What each symbol does to the objects:
^: nj->hz, bl->jb, mf->qs, ff->rg, gj->jz, qd->gt, hr->pm, pf->zl, zl->gd, bq->mp, qc->hs, mr->hp, sm->pn, qj->zd, zj->hr, sl->dc, tt->cp, cc->pq, cp->gt, hp->fd, dc->fm, fd->jn, tb->bq, zg->sm, lf->hs, rl->lf, gd->mz, lz->bl, zs->zj, hz->sf, hs->pn, pm->zs, rg->gt, td->mn, jb->mq, dh->tz, jn->mf, cd->lf, zd->zz, gt->tj, pq->pf, mn->sf, mq->tt, fm->rl, jz->pm, ms->qj, tz->zd, ft->mr, pn->ft, tj->zg, lh->tb, zz->cc, mp->cd, qs->ms, sf->nj, mz->qd
@: nj->jz, bl->lh, mf->gj, ff->zg, gj->td, qd->ff, hr->sf, pf->mq, zl->lz, bq->rg, qc->lf, mr->fm, sm->dc, qj->zs, zj->mn, sl->lf, tt->mp, cc->pm, cp->rl, hp->qs, dc->ff, fd->ms, tb->ff, zg->sl, lf->mr, rl->cd, gd->bl, lz->tt, zs->td, hz->mz, hs->hp, pm->sf, rg->sm, td->zs, jb->tb, dh->cc, jn->qj, cd->tj, zd->lz, gt->qc, pq->mz, mn->tz, mq->bq, fm->tj, jz->mn, ms->qs, tz->pq, ft->jn, pn->fd, tj->cp, lh->cd, zz->zl, mp->gt, qs->jz, sf->zd, mz->jb
§: nj->zz, bl->lh, mf->gj, ff->zl, gj->zj, qd->tj, hr->sf, pf->qd, zl->dh, bq->jb, qc->fm, mr->mf, sm->dc, qj->zs, zj->zz, sl->lf, tt->gd, cc->hr, cp->sl, hp->qs, dc->hs, fd->ms, tb->ff, zg->sl, lf->mr, rl->dc, gd->bl, lz->tt, zs->td, hz->nj, hs->hp, pm->hz, rg->sm, td->dh, jb->tb, dh->cc, jn->qj, cd->lf, zd->pf, gt->qc, pq->mz, mn->tz, mq->bq, fm->qs, jz->hr, ms->pm, tz->pq, ft->jn, pn->fd, tj->dc, lh->cd, zz->zl, mp->mz, qs->mr, sf->zd, mz->jb

In the rows, 62 stands for zero.

The rows follow the links: the fewer symbols apart two objects are, the more alike their rows tend to be.

Each row, then its object:
[79, 67, 67, 46, 44, 45, 43, 57, 72, 37, 33, 73, 74, 64, 29, 59, 71, 67, 68, 60, 45, 60, 57, 23, 55, 31, 69, 66, 86, 43, 83, 116, 40, 71, 75, 47, 59, 49, 49, 58, 41]
object: sm
[61, 62, 51, 59, 66, 80, 51, 75, 64, 56, 90, 42, 67, 72, 73, 20, 35, 45, 49, 62, 85, 37, 71, 71, 54, 63, 92, 90, 75, 86, 52, 53, 66, 44, 74, 49, 95, 96, 58, 88, 71]
object: zz
[49, 43, 48, 61, 79, 91, 69, 52, 55, 81, 59, 81, 61, 64, 78, 100, 64, 67, 96, 83, 70, 65, 80, 88, 78, 36, 53, 56, 90, 63, 63, 91, 85, 46, 57, 67, 67, 35, 66, 87, 72]
object: ms
[76, 43, 53, 81, 61, 91, 65, 72, 53, 73, 81, 59, 46, 49, 84, 71, 48, 76, 59, 75, 81, 49, 87, 50, 85, 83, 70, 87, 102, 95, 46, 37, 74, 30, 55, 58, 80, 66, 52, 75, 63]
object: jz
[80, 79, 73, 60, 43, 39, 54, 55, 71, 26, 30, 59, 69, 65, 28, 56, 75, 70, 36, 62, 40, 55, 51, 30, 55, 52, 62, 69, 80, 31, 81, 108, 38, 74, 59, 48, 54, 51, 44, 60, 54]
object: rg
[42, 95, 61, 43, 67, 57, 47, 67, 84, 61, 79, 46, 54, 61, 97, 79, 53, 56, 47, 63, 66, 78, 76, 54, 41, 76, 89, 80, 41, 46, 63, 61, 49, 62, 49, 63, 81, 110, 81, 59, 105]
object: pq
[76, 92, 80, 73, 63, 31, 81, 64, 69, 59, 56, 56, 63, 60, 50, 72, 89, 63, 35, 79, 51, 70, 62, 67, 40, 94, 74, 60, 42, 35, 71, 55, 30, 73, 57, 62, 37, 76, 42, 69, 96]
object: jb
[61, 42, 71, 39, 63, 62, 63, 55, 60, 74, 46, 84, 77, 47, 53, 76, 67, 53, 105, 48, 33, 77, 43, 49, 70, 57, 38, 49, 39, 82, 63, 39, 57, 85, 72, 63, 40, 44, 62, 28, 23]
object: lf
[39, 39, 51, 64, 72, 74, 69, 53, 55, 71, 49, 86, 60, 68, 66, 90, 67, 80, 90, 65, 77, 83, 67, 84, 73, 16, 49, 35, 66, 39, 68, 103, 83, 50, 62, 79, 56, 37, 70, 74, 58]
object: ft
[56, 76, 50, 79, 65, 38, 80, 64, 66, 63, 69, 41, 81, 81, 36, 22, 50, 25, 24, 58, 51, 47, 41, 100, 61, 74, 54, 41, 27, 62, 49, 43, 64, 75, 62, 73, 61, 45, 63, 70, 72]
object: tt
[51, 54, 71, 59, 74, 91, 62, 55, 68, 86, 48, 86, 75, 51, 65, 97, 69, 44, 112, 79, 43, 58, 66, 73, 74, 47, 44, 62, 84, 83, 64, 79, 79, 63, 55, 55, 60, 22, 58, 67, 58]
object: hp
[75, 59, 77, 42, 45, 43, 48, 58, 68, 34, 39, 69, 75, 54, 29, 44, 65, 69, 75, 47, 42, 59, 49, 21, 54, 42, 63, 68, 64, 54, 75, 87, 33, 83, 78, 48, 50, 59, 51, 41, 21]
object: zg
[53, 50, 72, 58, 76, 90, 66, 52, 59, 97, 52, 82, 67, 50, 66, 95, 69, 52, 115, 64, 49, 63, 59, 73, 79, 51, 32, 49, 69, 81, 58, 63, 83, 69, 55, 54, 54, 23, 71, 47, 42]
object: mr

Each walk starts at a row. The symbols on each line, taken left to right, move it on to the next object.
Answer with the object's row; about right is enough.
[67, 48, 74, 56, 68, 44, 85, 68, 57, 73, 57, 72, 77, 51, 54, 64, 78, 57, 94, 48, 39, 84, 47, 58, 63, 74, 53, 50, 21, 77, 61, 22, 47, 87, 77, 69, 25, 64, 57, 29, 39]
@ § § @ @: [58, 48, 69, 66, 77, 94, 63, 63, 58, 87, 59, 78, 69, 48, 72, 94, 62, 47, 103, 80, 56, 57, 72, 76, 83, 59, 42, 64, 93, 86, 59, 67, 83, 55, 49, 50, 66, 14, 60, 71, 57]
@ @ ^ @: [46, 60, 35, 61, 62, 70, 59, 67, 65, 56, 93, 38, 61, 76, 89, 33, 31, 58, 28, 61, 80, 56, 71, 79, 57, 60, 90, 73, 53, 67, 39, 57, 74, 29, 64, 73, 85, 94, 77, 84, 77]
[68, 47, 67, 40, 47, 51, 49, 57, 60, 50, 39, 77, 76, 52, 36, 50, 67, 64, 84, 38, 31, 67, 41, 27, 65, 45, 54, 60, 52, 70, 68, 65, 53, 85, 77, 62, 45, 56, 57, 29, 10]
^ ^ § ^ §: [71, 36, 39, 68, 55, 82, 62, 75, 47, 63, 87, 56, 53, 53, 91, 62, 39, 90, 57, 75, 80, 58, 88, 54, 76, 70, 84, 79, 92, 80, 45, 50, 75, 24, 65, 66, 75, 84, 60, 79, 66]
§ @ § § @: [85, 84, 84, 58, 47, 33, 54, 55, 67, 35, 35, 60, 69, 60, 27, 50, 79, 64, 50, 60, 45, 55, 48, 34, 40, 62, 71, 78, 72, 36, 86, 98, 30, 77, 77, 44, 51, 70, 37, 66, 55]
[47, 55, 56, 48, 68, 67, 57, 51, 63, 69, 47, 92, 76, 64, 56, 89, 70, 68, 99, 74, 57, 78, 70, 69, 62, 13, 58, 53, 79, 42, 70, 121, 70, 52, 66, 62, 62, 38, 57, 79, 56]
^ @ @ ^ @: [56, 66, 50, 78, 74, 45, 77, 66, 65, 63, 76, 40, 80, 84, 41, 13, 49, 20, 36, 58, 63, 47, 47, 108, 49, 67, 65, 46, 34, 72, 52, 44, 68, 66, 76, 67, 68, 63, 61, 74, 69]
§ ^ @ §: [73, 56, 76, 39, 52, 50, 47, 59, 70, 44, 35, 77, 80, 49, 33, 57, 67, 62, 86, 54, 30, 63, 46, 21, 54, 37, 57, 69, 69, 64, 76, 91, 45, 83, 75, 51, 50, 46, 54, 43, 23]
[54, 57, 70, 49, 72, 73, 58, 57, 73, 76, 41, 89, 82, 50, 62, 85, 68, 40, 119, 73, 26, 68, 57, 58, 67, 40, 46, 61, 75, 75, 66, 88, 67, 74, 61, 51, 58, 21, 63, 54, 41]
§ ^: [49, 48, 48, 55, 75, 78, 65, 57, 63, 73, 52, 84, 66, 65, 67, 93, 70, 68, 96, 76, 60, 74, 72, 84, 67, 23, 54, 48, 86, 54, 68, 113, 80, 50, 67, 71, 59, 31, 60, 88, 63]
^ § § ^ ^: [72, 42, 44, 65, 57, 84, 63, 75, 45, 65, 89, 56, 48, 55, 91, 54, 44, 77, 54, 67, 83, 49, 82, 47, 67, 73, 84, 87, 91, 86, 50, 34, 74, 23, 64, 68, 74, 86, 56, 80, 61]
[44, 99, 51, 56, 60, 50, 58, 57, 89, 46, 75, 36, 64, 78, 63, 43, 43, 37, 15, 62, 56, 58, 63, 70, 42, 73, 75, 69, 41, 45, 57, 76, 51, 63, 46, 65, 80, 79, 76, 67, 102]
^ § § ^ §: [60, 99, 59, 62, 61, 37, 72, 70, 79, 64, 68, 54, 61, 64, 79, 74, 68, 53, 28, 76, 48, 81, 65, 60, 38, 101, 80, 62, 38, 42, 57, 48, 37, 59, 53, 79, 45, 95, 60, 67, 107]
^ ^ § §: [68, 52, 65, 48, 56, 68, 58, 60, 70, 71, 38, 79, 83, 45, 51, 78, 58, 47, 93, 54, 24, 63, 44, 42, 76, 60, 33, 55, 60, 90, 61, 58, 68, 78, 58, 59, 51, 25, 69, 28, 27]
[76, 50, 77, 87, 68, 100, 55, 61, 43, 68, 69, 51, 33, 59, 62, 68, 73, 80, 59, 61, 100, 31, 64, 71, 87, 72, 36, 71, 97, 78, 65, 44, 85, 57, 43, 43, 85, 44, 67, 66, 59]
^ § @: [72, 45, 25, 64, 53, 77, 74, 78, 48, 60, 86, 59, 59, 57, 94, 51, 34, 78, 43, 71, 66, 54, 84, 48, 66, 77, 93, 85, 86, 82, 35, 42, 70, 14, 66, 74, 68, 89, 54, 72, 63]
§ § ^: [57, 76, 62, 63, 71, 59, 49, 69, 67, 54, 82, 40, 76, 76, 50, 14, 52, 20, 46, 60, 73, 42, 59, 86, 38, 63, 89, 76, 50, 69, 61, 61, 56, 69, 75, 44, 86, 84, 58, 80, 79]
[62, 60, 58, 45, 44, 39, 55, 54, 77, 47, 37, 68, 73, 56, 42, 53, 57, 59, 67, 39, 22, 67, 37, 26, 70, 62, 50, 47, 37, 67, 60, 60, 48, 83, 58, 74, 46, 43, 74, 15, 22]
^ @ ^ ^ ^: [61, 47, 70, 43, 55, 55, 64, 61, 61, 74, 43, 72, 82, 48, 50, 60, 62, 58, 95, 42, 29, 68, 42, 39, 75, 54, 43, 54, 31, 79, 63, 42, 59, 79, 69, 68, 39, 48, 62, 19, 22]
@ @ @ ^: [60, 77, 54, 49, 44, 39, 59, 54, 82, 50, 38, 61, 69, 60, 46, 56, 38, 53, 31, 46, 23, 66, 36, 33, 74, 65, 42, 46, 46, 60, 54, 62, 56, 72, 43, 81, 59, 32, 79, 21, 43]
